Below is a small trained network, with its code and all its weights. Each question gives an input and a class and asks what happens when units are switched off, that is, made to give their printed mean instead of their output.

import numpy as np


def w(rows, s, z=0):
    codes = np.array(rows[::2]) - 128.0
    scale = np.full(codes.shape[1], s)
    scale[-1] = z or s
    return codes * scale


def norm(h):
    return h / np.sqrt((h * h).mean(-1, keepdims=True) + 1e-5)


def f(y):
    return y / 2 * (1 + np.tanh(0.7978845608 * (y + 0.044715 * y**3)))


def log_softmax(a):
    a = a - a.max(-1, keepdims=True)
    return a - np.log(np.exp(a).sum(-1, keepdims=True))


def net(x, mask):
    res = np.array(x, float).reshape(1, 7) / 4 @ E
    u = 0
    for l in range(3):
        y = f(norm(res) @ A[l][:, :-1].T + A[l][:, -1])
        res = res + np.where(mask[u : u + 4], y, B[l][:, -1]) @ B[l][:, :-1]
        u += 4
    return log_softmax(norm(res)[-1] @ U[:, :-1].T + U[:, -1])


A, B = {}, {}
E = w([
[158,168,177,34,137,163,134,253,133,88,129,187],'x0',
[128,130,133,130,127,126,130,129,129,124,128,125],'x1',
[111,106,218,114,126,192,60,128,109,169,124,58],'x2',
[115,50,123,144,154,122,142,167,172,143,234,132],'x3',
[128,130,126,126,126,127,127,130,129,130,129,128],'x4',
[129,131,125,127,129,127,126,130,134,126,129,125],'x5',
[126,125,131,130,129,128,129,126,125,126,128,130],'x6',
],0.0043)
A[0] = w([
[88,158,244,44,94,160,44,251,95,75,109,153,105],'0.n1',
[162,83,169,162,132,178,119,82,128,107,78,183,202],'0.n2',
[150,130,3,254,241,58,174,6,192,129,54,169,94],'0.n3',
[169,192,131,186,128,137,70,129,209,88,134,50,255],'0.n4',
],0.0019,0.0011)
B[0] = w([
[212,147,154,123,236,179,190,73,226,253,40,142,254],'0.n1',
[101,172,150,74,141,72,109,92,131,146,159,47,154],'0.n2',
[144,222,241,113,51,231,225,145,173,223,162,9,255],'0.n3',
[45,118,156,133,122,197,189,95,48,135,106,128,172],'0.n4',
],0.0026,0.002)
A[1] = w([
[179,75,183,97,156,153,110,249,180,91,224,199,2],'1.n1',
[36,16,50,215,143,69,132,66,187,203,200,92,98],'1.n2',
[96,60,153,203,72,121,2,56,85,177,134,48,5],'1.n3',
[103,171,93,179,23,52,144,44,92,118,106,85,109],'1.n4',
],0.0035,0.0017)
B[1] = w([
[49,134,69,157,113,70,152,115,154,181,124,86,191],'1.n1',
[204,135,211,111,145,174,95,148,108,63,135,173,253],'1.n2',
[68,112,80,108,144,36,83,155,81,34,135,162,202],'1.n3',
[107,175,75,142,118,201,195,169,179,255,122,105,197],'1.n4',
],0.0051,0.0049)
A[2] = w([
[47,166,77,128,156,102,86,86,59,120,51,116,41],'2.n1',
[205,132,128,115,178,137,162,178,167,141,190,171,125],'2.n2',
[254,122,148,191,110,187,171,96,135,104,191,176,2],'2.n3',
[127,203,89,111,134,105,158,156,142,135,62,174,82],'2.n4',
],0.0046,0.0028)
B[2] = w([
[91,79,102,58,3,31,112,151,143,141,84,137,174],'2.n1',
[95,100,123,119,25,86,117,59,135,146,39,111,252],'2.n2',
[215,85,195,65,66,26,79,88,236,122,32,25,199],'2.n3',
[194,79,113,178,179,140,80,72,46,21,214,121,229],'2.n4',
],0.0045,0.0025)
U = w([
[141,223,58,202,87,194,217,98,120,190,133,95,167],'0',
[225,161,84,125,178,132,141,110,58,11,131,180,240],'1',
[220,91,185,140,58,83,131,82,212,113,121,81,255],'2',
[70,95,34,144,126,46,209,165,178,119,186,192,9],'3',
[41,121,96,94,48,75,69,119,66,136,66,97,95],'4',
[167,172,231,72,174,214,85,135,93,169,49,144,47],'5',
[108,66,199,169,172,138,45,144,80,44,229,118,179],'6',
[60,91,169,110,192,168,125,197,194,245,167,80,12],'7',
],0.011,0.0009)

Each question gives the input, the list of numbers given to net, and the class t.
The units are the neurons (one row each of A and B). Each row of codes is followed by its name. A weight is (code - 128) times the scale printed after its matrix; where a second scale follows, it is the last column's (A, B and U).
mask holds one flag per neuron, layer by layer. A switched-off neuron (its flag False) gives its mean, the last column of its row in B, instead of its output. The means were averaged over made-up inputs and are rounded, as every weight is.
A unit's drop is (log p(t) with every unit on - log p(t) with that unit switched off) / (log p(t) with every unit on - log p(t) with every unit switched off).
The circuit of an input: a set's keep is (log p(t) with only the set's units on - log p(t) with every unit switched off) / (log p(t) with every unit on - log p(t) with every unit switched off). Starting from all 12 units, units are removed one at a time, each time the one whose removal leaves the highest keep (on an exact tie, the one counted first), for as long as the keep stays at least 0.8.
units of the circuit, in order: the units of the circuit, biggest drop first
unit that matters most: the unit with the biggest drop
k most important neurons: the k neurons with the biggest drops, biggest first
top k neurons in layer l: the k neurons of layer l with the biggest drops, biggest first
drop when u is switched off: that unit's drop, to one decimal
input [-8,-5,1,3,5,4,4], class 6: 4 most important neurons => (1.n3, 1.n2, 0.n1, 2.n2)
input [0,0,-1,-4,8,-6,-4], class 0: 2 most important neurons => (1.n4, 1.n3)
input [-6,-2,3,1,-3,-3,5], class 6: 3 most important neurons => (1.n2, 1.n3, 1.n1)
input [7,0,0,2,-7,-2,-3], class 3: 2 most important neurons => (1.n1, 0.n3)
input [-5,4,0,-3,6,4,6], class 0: top 2 neurons in layer 2 => (2.n2, 2.n3)
input [0,-8,-7,0,-5,-1,3], class 0: units of the circuit, in order => (0.n3, 1.n3)
input [-3,4,-3,-7,-1,1,-8], class 0: unit that matters most => 1.n4
input [-5,-6,-8,1,7,-6,1], class 2: units of the circuit, in order => (2.n3, 1.n2)
input [2,-8,0,0,-7,5,7], class 1: 2 most important neurons => (0.n1, 1.n2)
input [0,-1,-5,-7,-4,8,5], class 0: 4 most important neurons => (1.n4, 1.n3, 1.n2, 0.n3)
input [8,-3,-2,-7,5,0,-6], class 1: 3 most important neurons => (2.n4, 1.n2, 0.n3)
input [-7,-6,-7,1,4,-4,4], class 2: top 2 neurons in layer 1 => (1.n2, 1.n1)
input [0,-7,-5,0,-8,-6,1], class 0: 2 most important neurons => (1.n2, 0.n3)
input [6,-7,5,2,-7,-2,-3], class 7: top 2 neurons in layer 1 => (1.n1, 1.n2)
input [-5,-8,-2,-5,-8,-7,4], class 0: units of the circuit, in order => (1.n4)
input [5,6,0,3,-1,5,5], class 3: 3 most important neurons => (1.n1, 0.n3, 1.n4)
input [1,2,-2,-8,5,-8,3], class 1: 2 most important neurons => (2.n4, 1.n1)
input [-8,-8,-3,3,-8,-5,-2], class 2: 2 most important neurons => (1.n2, 2.n3)
input [-3,4,-5,1,-1,-3,-2], class 2: 2 most important neurons => (2.n3, 1.n2)
input [-3,-1,-4,-1,-6,6,1], class 0: 2 most important neurons => (1.n4, 0.n3)
input [-6,-8,3,4,-3,-1,1], class 6: units of the circuit, in order => (1.n2)
input [-2,-7,-7,4,-1,4,8], class 2: drop when 0.n3 is switched off => 0.0
input [-8,-3,6,8,8,-2,5], class 6: drop when 1.n3 is switched off => 0.1
input [-8,5,8,6,-6,-4,3], class 6: drop when 1.n3 is switched off => 0.1
